[128 = 0]

[124 128 151  52 135 132 131 149 131 119 100 112 132 125 126 121 144 117
 114 133 125 122 135 130 114 134 103 103 104 120 141 134 128 166 146 137
 130] => Lofil > [19]
[133 123 129 122 133 130 118 156 126 128 106 124 140 128 132 120 137 129
 116  97 127 165 137 130 117 137 124 112  99 113 141 127 131 143 114 150
 108] => duno > [17]
[143 123 114  96 120 128 113 139 136 129 102 124 138 130 129 109 138 129
 118  94 123 164 136 128 118 136 119 111 104 116 125 132 125 164 109 150
 115] => duno > [12]
[140 134 138  67 136 130 110 155 126 125  95 116 152 129 135 126 136 127
 111  84 125 162 137 131 110 135 118 107 102 106 157 130 133 140 118 154
 110] => duno > [14]
[125 127 158  57 141 139 135 136 135 118 114 117 136 123 127 136 148 125
 125 115 122 139 134 129  92 135 116 115  86 122 140 125 132 151 140 146
 132] => Lofil > [19]
[140 129 113 101 123 132 117 130 137 129 121 120 136 128 130 121 143 129
 126 100 125 169 135 125 116 132 121 110 104 127 120 128 131 141 113 147
 119] => duno > [14]
[117 118 150 108 132 135 136 146 133 120 115 130 124 128 124 116 134 120
 130 134 118 124 130 129 118 133 125 116 118 130 139 130 125 161 145 136
 128] => Lofil > [19]
[139 120 112 107 121 129 118 159 134 127 103 127 132 128 130 109 133 126
 113 107 124 159 137 127 133 133 119 104 107 117 126 133 126 155 120 143
 113] => duno > [14]
[140 140 133  43 127 127 108 139 130 124  89 117 146 123 135 111 130 124
 115  89 123 166 132 135 100 137 111 115  92 128 148 131 133 169 105 147
 117] => duno > [17]
[118 119 156 119 131 130 135 123 136 121 130 128 119 126 123 118 132 129
 133 132 122 116 133 125 109 137 121 130 114 122 131 129 130 167 136 134
 137] => Lofil > [13]
[125 129 167  41 132 128 123 124 127 121  95 118 140 123 132 128 141 124
 122 120 125 110 132 134 103 138 108 115 121 124 156 130 139 165 147 140
 139] => Lofil > [19]
[131 107  93 215 124 133 115 165 134 125 139 136 119 131 125 102 137 129
 121 134 122 154 137 120 139 143 138 123 107 123 120 127 125 155 111 146
 103] => duno > [12]
[122 124 153  53 125 131 139 112 141 116 118 127 130 125 119 113 136 125
 128 129 118 110 130 124 110 134 105 134 111 113 128 134 132 173 141 139
 140] => Lofil > [13]
[133 135 158   5 131 126 126 119 133 119 101 115 137 123 129 125 142 122
 122 112 124 124 135 130  95 138 103 111 113 115 140 134 135 166 139 141
 138] => Lofil > [13]
[142 136 129  73 136 130 110 144 131 126  99 122 148 127 134 118 128 126
 113  81 126 175 132 132 103 136 129 117 101 121 149 130 130 156 100 149
 113] => duno > [17]
[134 113 107 155 121 134 120 150 137 124 129 140 122 133 125 101 134 129
 124 117 118 164 135 121 132 137 128 121 104 122 119 132 125 170 112 151
 111] => duno > [12]
[136 144 167   4 132 129 124 112 135 118  84 114 149 118 130 125 139 127
 113 108 132 109 131 129  90 134  89 123 101 109 158 134 141 162 138 144
 144] => Lofil > [25]
[129 129 159  27 128 132 129 119 137 117  98 118 138 121 126 118 138 122
 126 128 124 109 128 128 108 139 100 114 120 125 137 131 131 171 146 138
 143] => Lofil > [13]
[143 130 116  68 124 130 111 150 139 125  99 125 141 127 131 107 140 124
 110  88 123 176 138 126 109 141 112 109  87 111 129 128 130 170 105 153
 109] => duno > [12]
[139 123 122  87 125 128 113 151 131 124  95 129 143 127 130 110 130 129
 108  91 125 165 135 127 121 135 118 109  97 103 140 131 130 163 112 150
 111] => duno > [17]
[142 128 120 105 128 131 115 135 138 128 118 125 139 129 128 115 142 127
 121 105 129 161 137 126 104 137 120 122  94 113 130 126 132 151 112 155
 113] => duno > [12]
[141 133 138  64 121 126 108 124 129 126 100 122 143 122 132 117 127 130
 120  83 124 160 130 129 106 136 123 123 121 110 144 130 132 168 113 149
 125] => duno > [17]
[132 137 171  20 126 120 127 104 137 125  94 120 134 120 128 123 136 128
 126 107 126 117 132 129  89 139 101 127 103 120 144 138 140 177 129 133
 145] => Lofil > [13]
[136 122 113 151 130 131 113 153 132 130 129 131 135 133 127 113 130 134
 117  95 118 176 137 126 128 135 145 119 115 114 128 128 126 146 109 154
 105] => duno > [14]
[128 138 153  36 136 132 122 141 136 118  99 118 136 120 127 116 132 123
 111 133 130 113 135 129  96 140  97 120  87 112 149 134 135 168 135 138
 132] => Lofil > [25]
[128 113 149  95 122 127 129 124 132 121 110 126 130 125 126 119 141 128
 130 138 127 110 134 129 111 138 112 127 106 126 138 131 135 162 138 136
 135] => Lofil > [25]
[154 158 149   4 132 126 104 120 133 125  80 106 164 120 138 136 150 126
 113  59 129 177 138 136  77 139  97  98  93 108 150 131 138 147 111 161
 125] => duno > [14]
[145 126 119 112 129 131 118 145 131 130 115 125 140 131 131 125 139 127
 119 102 125 158 134 137 127 130 129 108 118 117 125 127 127 129 122 144
 113] => duno > [14]
[116 119 162  90 138 133 145 147 135 120 114 123 126 128 123 124 142 122
 118 130 122 121 134 124 111 135 115 113  98 117 139 129 129 150 148 136
 128] => Lofil > [19]
[130 125 139 109 128 126 113 148 122 131  98 122 132 124 132 122 129 128
 118  97 124 160 132 132 120 136 128 102 111 124 139 127 125 157 119 135
 120] => duno > [17]
[119 123 152 105 139 130 139 146 136 120 124 125 122 125 125 116 130 123
 123 129 122 129 133 126  98 125 117 129  89 119 141 128 131 164 130 136
 128] => Lofil > [19]
[144 139 132   4 127 126 111 126 134 120  83 112 154 125 135 118 131 123
 112  82 128 169 130 136  85 137 102 117  86 131 148 131 136 165 106 143
 122] => duno > [12]
[150 137 110  59 119 126 106 129 132 124 102 119 145 125 132 112 137 129
 121  95 124 168 134 134 107 136 116 108 114 133 131 132 131 159 109 153
 118] => duno > [12]
[123 121 152  95 129 127 128 125 132 121 113 124 129 123 126 114 130 126
 126 128 126 113 132 123 108 138 115 133 100 119 146 129 135 177 130 137
 135] => Lofil > [25]
[112 101 156 170 130 129 144 147 125 125 120 128 108 119 120 116 132 127
 129 151 123  96 133 120 133 134 125 121 114 124 131 130 127 162 148 120
 134] => Lofil > [13]
[132 122 126 127 126 125 119 150 125 127 105 128 124 130 131 111 124 124
 117  92 122 165 133 125 121 136 129 117 102 116 135 131 126 167 113 137
 113] => duno > [17]
[128 136 166  23 139 124 130 133 131 121  90 109 142 123 129 127 141 121
 119 115 128 126 134 133  89 137  97 111  84 126 149 131 137 162 134 131
 135] => Lofil > [19]
[126 137 157  21 139 140 131 135 131 119  97 111 144 128 132 127 133 117
 120 109 125 140 128 136  95 133 105 118  84 129 151 130 136 156 132 139
 129] => Lofil > [19]
[122 128 159  55 132 130 130 124 117 122 114 124 126 125 125 114 136 123
 125 143 122 102 129 128 108 137 107 122 124 123 139 132 127 176 142 136
 145] => Lofil > [13]
[138 133 130 101 126 124 110 135 124 130 107 120 137 125 134 125 132 129
 120 104 130 146 132 128 116 138 124 115 123 126 138 129 130 148 115 138
 122] => duno > [17]
[127 117 139  90 128 128 137 135 141 121 109 126 125 126 124 104 135 122
 121 135 128 117 130 125 113 136 102 135  83 116 132 129 135 179 128 129
 125] => Lofil > [25]
[140 153 175   4 134 123 116 105 130 121  73 104 153 115 133 136 143 122
 112 101 134 116 134 134  75 137  81 117  98 111 165 132 144 155 135 136
 146] => Lofil > [13]
[141 141 118  51 133 130 120 146 139 126 112 117 144 125 130 126 146 124
 112 100 125 173 140 131 110 132 118 103 101 111 125 131 128 131 116 150
 114] => duno > [14]
[145 131 115 105 126 124 103 140 134 126 117 126 139 125 133 107 147 134
 115 103 127 156 139 131 112 143 123 116 107 109 138 131 134 156 112 162
 109] => duno > [12]
[130 127 162  55 126 129 126 110 133 123 111 122 131 123 125 124 141 127
 127 124 125 111 132 127 107 136 113 121 128 115 136 130 132 162 147 137
 145] => Lofil > [13]
[145 145 126  40 130 129 107 131 138 123 107 120 147 125 132 125 141 125
 110  99 129 151 137 130 105 137 112 110 112 108 137 130 133 139 119 157
 122] => duno > [14]
[130 105  91 222 120 135 120 161 136 127 148 144 117 138 128 102 134 129
 122 124 118 155 135 121 156 133 152 124 128 114 110 131 122 146 114 149
 103] => duno > [14]
[118 111 154 114 125 129 136 133 128 118 120 129 112 124 119 105 141 125
 128 145 122 106 136 120 112 140 116 129 101 111 130 131 133 186 143 135
 138] => Lofil > [25]
[141 129 121  94 125 123 109 144 132 131  97 119 127 125 133 113 135 128
 115  95 129 164 132 125 111 139 114 110  94 120 130 132 130 166 108 134
 121] => duno > [12]
[133 130 148  38 128 128 126 122 136 121 104 116 142 122 128 121 145 126
 121 121 131 111 134 128 100 137  96 120  98 118 145 132 141 157 134 139
 136] => Lofil > [25]
[127 136 163  17 133 127 126 118 136 119 102 119 134 123 126 119 134 121
 122 122 124 116 132 131  97 140 101 114 106 117 139 133 130 170 141 134
 144] => Lofil > [13]
[133 144 179   4 128 124 127  95 139 119  96 118 144 120 130 130 135 122
 128  90 122 122 129 141  81 134  99 126 112 112 146 131 138 168 139 143
 149] => Lofil > [13]
[133 144 179   4 130 127 127  98 134 121  88 113 147 119 129 133 139 126
 121 106 129 104 131 131  87 134  92 126 114 112 153 132 142 155 143 136
 149] => Lofil > [13]
[132 130 140 100 132 128 118 138 126 126 111 126 145 125 132 124 128 130
 120  91 125 150 128 133 110 135 126 126 110 116 149 128 131 150 115 145
 115] => duno > [17]
[128 144 167  33 142 131 129 119 129 120 115 117 139 122 128 130 137 123
 125 128 128 122 131 130  76 137 103 133  92 122 151 131 140 158 131 140
 136] => Lofil > [19]
[128 123 161  51 124 128 122 113 133 122 103 119 135 122 126 116 136 128
 124 123 123 104 135 127 105 142 108 128 122 114 146 130 135 174 141 145
 143] => Lofil > [13]
[139 127 131  87 127 128 107 148 134 127  98 123 138 125 137 117 136 129
 116  84 124 169 137 128 110 139 120 108  96 116 139 130 130 167 113 150
 114] => duno > [17]

[109 124 150 154 125 132 138 129 132 149 125 120 121 127 117 131 130 113
 135 138 131 145 117 116 151 156 134 117 127 129 117 105 127 134 120 115
 127] => difup > <102>
[178 130 129 141 128 127 115 142 113 139 131 129 137 125 136 121 122 121
 132 133 131 143 124 125  84 120 127 134 119 149 117 136 135 130 150 137
 131] => Rodes > <97>
[110 129 139 114 126 122 110 119 151 105 119 131 132 106 119 124 119 129
 112 142 143 107 129 164 147 125 132 127 125 145 127 125 126 130 132 139
 139] => kuzug > <104>
[103 124 159 154 126 122 124 123 128 132 146 117 121  99 131 131 127 119
 133 153 138 127 134 124 130 137 122 135 134 127 119 106 124 125 120 129
 136] => difup > <102>
[109 130 154 111 132 124 113 131 134 138 119 134 128 117 122 138 126 100
 121 125 124 150 122 127 143 135 123  99 123 150 119 128 136 134 138 132
 117] => kuzug > <104>
[131 133 134 155 126 132 120 127 153 129 144 101 111 119 121 129 121 132
 131 134 145 126 131 147 138 135 134 146 138 132 124 111 128 129 118 127
 127] => difup > <102>
[115 131 111 126 132 107 131 139 153 148 142 139 142 124 133 125 131 131
 113 127 127 181 130 142 114  78 127 133 109 138 138 147 124 120 161 152
 134] => Rodes > <95>
[135 129 141 150 128 128 137 118 149 150 139 129 135 131 131 130 120 122
 132 155 128 134 133 137 128 139 126 142 129 126 120 104 120 124 137 124
 157] => difup > <102>
[121 132 150 146 123 122 131 122 151 144 134 116 133  88 120 130 125 122
 123 144 132 149 135 151 112 133 127 138 123 130 126 106 127 120 156 132
 138] => difup > <117>
[176 129 112 134 128 125 110 146 131 118 152 131 142 129 136 123 123 134
 118 130 120 135 124 137  88 104 117 136 115 144 130 188 138 126 153 147
 138] => Rodes > <111>
[112 131 102 147 129 134 137 129 124 103 123 111 118 126 131 132 135 138
 133 113 137 131 116 105 147 131 127 130 134 114 145 134 132 128 101 128
 112] => duga > <88>
[123 131 108 154 131 137 150 142  95 113 131 120 122 114 131 130 135 125
 141 116 130 134 114  91 111 140 122 125 126 114 131 138 132 127 112 119
 142] => duga > <113>
[123 133 140 148 121 142 138 133 134 142 147  97 124  99 123 124 121 126
 129 151 135 128 131 152 128 140 129 140 128 125 118 113 132 130 118 122
 144] => difup > <105>
[211 125 106 148 130 129 119 137 105 113 148 122 138 119 137 127 120 141
 129 144 132 116 116 132  71 123 128 152 124 144 114 150 130 126 134 143
 138] => Rodes > <95>
[121 130 127 109 128 136 116 144 134 136 126 130 133 136 135 117 127 119
 118 108 125 149 137 123 121 102 120 109 117 144 131 146 134 130 166 150
 115] => Rodes > <97>
[172 131 103 145 129 130 124 134 143 115 142 138 164 114 134 128 128 145
 107 158 125 142 131 132  90 115 133 142 108 143 137 136 125 115 151 169
 153] => Rodes > <111>
[ 75 134 105 142 131 131 158 144 120 124 121 140 141 124 126 124 132 134
 112 141 120 146 116  87 134 125 124 115 127 120 138 130 121 120 136 138
 135] => duga > <88>
[153 125 150 144 139 138 124 129 125 166 140 102 109 136 123 126 133  85
 133 123 132 141 128 151 138 141 126 125 131 129 128 121 134 143 118  99
 115] => difup > <105>
[155 127 139 152 124 127 110 122 149 134 154 105 109 122 131 131 128 133
 140 126 135 118 141 153 135 137 129 141 139 124 115 106 128 129 111 111
 130] => difup > <117>
[ 87 162  96 155 123 133 149 141 110 116 110 123 122 109 127 128 123 128
 130 126 129 140 111  97 134 142 116 122 131 121 128 133 131 123 136 131
 123] => duga > <88>
[116 128 128 126 118 133 136 136 111 132 118 129 117 140 124 133 133 116
 133 110 127 140 124  96 131 140 122 104 131 124 130 134 135 131 133 116
 106] => duga > <113>
[158 129  89 156 129 123  91 132 137 111 169 109 130 109 133 123 113 172
 118 144 141 115 133 169 132 114 121 167 134 149 111 137 126 117 120 130
 146] => Rodes > <95>
[108 129 154 156 114 126 140 125 142 150 131 125 130 115 124 130 128 120
 129 149 135 164 129 125 140 151 130 128 126 135 125 101 125 130 135 128
 142] => difup > <102>
[118 122 150 121 127 123 120 133 110 136 120 142 130 122 121 122 126  94
 120 132 122 126 121 110 129 133 125 108 126 145 112 129 137 133 126 121
 131] => kuzug > <100>
[179 133 125 125 125 130 148 136 114 146 124 133 134 143 127 123 128 119
 124  90 125 160 115 109  82 122 126 115 112 148 123 159 136 136 170 136
 110] => Rodes > <111>
